Here is a tiny trained network, its code and every weight. The questions are about switching its units off for an input and a target symbol, where a switched-off unit gives its printed mean instead of its output.

import numpy as np


def w(rows, s, z=0):
    codes = np.array(rows[::2]) - 128.0
    scale = np.full(codes.shape[1], s)
    scale[-1] = z or s
    return codes * scale


def f(y):
    return y / 2 * (1 + np.tanh(0.7978845608 * (y + 0.044715 * y**3)))


def softmax(a):
    e = np.exp(a - a.max(-1, keepdims=True))
    return e / e.sum(-1, keepdims=True)


def log_softmax(a):
    a = a - a.max(-1, keepdims=True)
    return a - np.log(np.exp(a).sum(-1, keepdims=True))


def net(x, mask):
    ids = ['ΘΦΩαλτ'.index(c) for c in x.split()]
    T = len(ids)
    res = E[ids] + P[:T]
    q, k, v = (res @ M[0].T for M in (Q, K, V))
    z = softmax(np.where(np.tri(T) > 0, q @ k.T / 4**0.5, -1e9)) @ v
    res = res + np.where(mask[0], z, O[0][:, -1]) @ O[0][:, :-1]
    y = f(res @ A[0][:, :-1].T + A[0][:, -1])
    res = res + np.where(mask[1:9], y, B[0][:, -1]) @ B[0][:, :-1]
    return log_softmax(res[-1] @ U[:, :-1].T + U[:, -1])


Q, K, V, O, A, B = {}, {}, {}, {}, {}, {}
E = w([
[139,90,113,155,247,167],'Θ',
[56,52,177,159,190,131],'Φ',
[124,134,124,56,119,139],'Ω',
[40,40,123,117,130,217],'α',
[213,70,72,152,84,177],'λ',
[86,160,58,225,152,176],'τ',
],0.014)
P = w([
[194,141,203,155,195,253],'0',
[133,206,126,229,104,187],'1',
[122,119,74,184,154,132],'2',
[92,94,49,179,147,82],'3',
[75,63,28,171,149,42],'4',
[68,37,13,166,158,15],'5',
],0.0058)
Q[0] = w([
[56,144,255,65,173,97],'H0',
[142,147,138,115,105,82],'H0',
[18,156,99,168,230,122],'H0',
[77,38,150,135,47,171],'H0',
],0.021)
K[0] = w([
[29,91,208,155,148,39],'H0',
[135,81,137,204,91,69],'H0',
[129,252,170,35,163,49],'H0',
[76,99,134,58,36,191],'H0',
],0.015)
V[0] = w([
[101,227,103,2,111,84],'H0',
[180,178,238,114,164,201],'H0',
[168,137,156,52,114,91],'H0',
[115,104,92,157,107,115],'H0',
],0.0098)
O[0] = w([
[139,100,124,152,10,190,15],'H0',
[91,112,101,120,133,116,253],'H0',
[126,163,95,160,91,165,69],'H0',
[156,139,135,128,145,107,98],'H0',
],0.014,0.004)
A[0] = w([
[71,203,173,179,75,124,120],'N0',
[196,144,253,116,167,204,113],'N1',
[98,127,160,211,128,91,161],'N2',
[122,183,148,122,160,42,2],'N3',
[150,162,149,193,162,77,68],'N4',
[160,184,137,93,73,159,139],'N5',
[149,212,193,126,23,125,46],'N6',
[127,132,133,123,25,50,51],'N7',
],0.02,0.0085)
B[0] = w([
[93,148,127,122,97,54,149],'N0',
[119,151,160,205,123,178,152],'N1',
[147,150,112,94,162,149,176],'N2',
[158,121,68,118,65,155,246],'N3',
[90,123,208,143,147,117,203],'N4',
[178,111,70,116,101,116,141],'N5',
[122,141,221,95,254,135,130],'N6',
[51,123,129,156,43,170,129],'N7',
],0.023,0.013)
U = w([
[110,149,121,149,172,222,167],'Θ',
[109,54,183,2,219,69,254],'Φ',
[213,80,105,78,96,127,123],'Ω',
[64,45,160,67,77,163,4],'α',
[185,108,164,133,118,120,101],'λ',
[121,147,119,120,127,125,56],'τ',
],0.0073,0.0067)

Each question gives the input, a string of symbols that net reads in full, and the target symbol t.
The units are the heads (4 rows each of Q, K, V and O) and the neurons (one row each of A and B). Each row of codes is followed by its name. A weight is (code - 128) times the scale printed after its matrix; where a second scale follows, it is the last column's (O, A, B and U).
mask holds one flag per unit, heads first, then neurons. A switched-off unit (its flag False) gives its mean, the last column of its rows in O or B, instead of its output. The means were averaged over made-up inputs and are rounded, as every weight is.
A unit's drop is (log p(t) with every unit on - log p(t) with that unit switched off) / (log p(t) with every unit on - log p(t) with every unit switched off).
The circuit of an input: a set's keep is (log p(t) with only the set's units on - log p(t) with every unit switched off) / (log p(t) with every unit on - log p(t) with every unit switched off). Starting from all 9 units, units are removed one at a time, each time the one whose removal leaves the highest keep (on an exact tie, the one counted first), for as long as the keep stays at least 0.8.
units of the circuit, in order: the units of the circuit, biggest drop first
top k neurons: the k neurons with the biggest drops, biggest first
drop of u: that unit's drop, to one decimal
input Φ Ω α λ, target λ: units of the circuit, in order	[H0 N4 N3 N1]
input Θ Θ Ω, target Ω: units of the circuit, in order	[H0 N3 N4]
input Ω Θ τ, target τ: top 3 neurons	[N0 N4 N3]
input τ α τ, target Φ: top 3 neurons	[N4 N1 N2]
input Θ Θ Ω Φ λ λ, target λ: units of the circuit, in order	[H0 N3 N4 N1]
input α Θ Φ α, target Φ: top 2 neurons	[N1 N5]
input α Ω Φ τ, target τ: top 2 neurons	[N0 N3]
input Θ λ Θ τ Θ Φ, target Θ: top 4 neurons	[N3 N4 N1 N2]
input Θ Ω Ω Ω Ω, target α: drop of H0	1.8
input τ Θ λ τ Φ, target Θ: drop of N2	0.4
input Ω τ Ω, target Φ: drop of N3	1.7
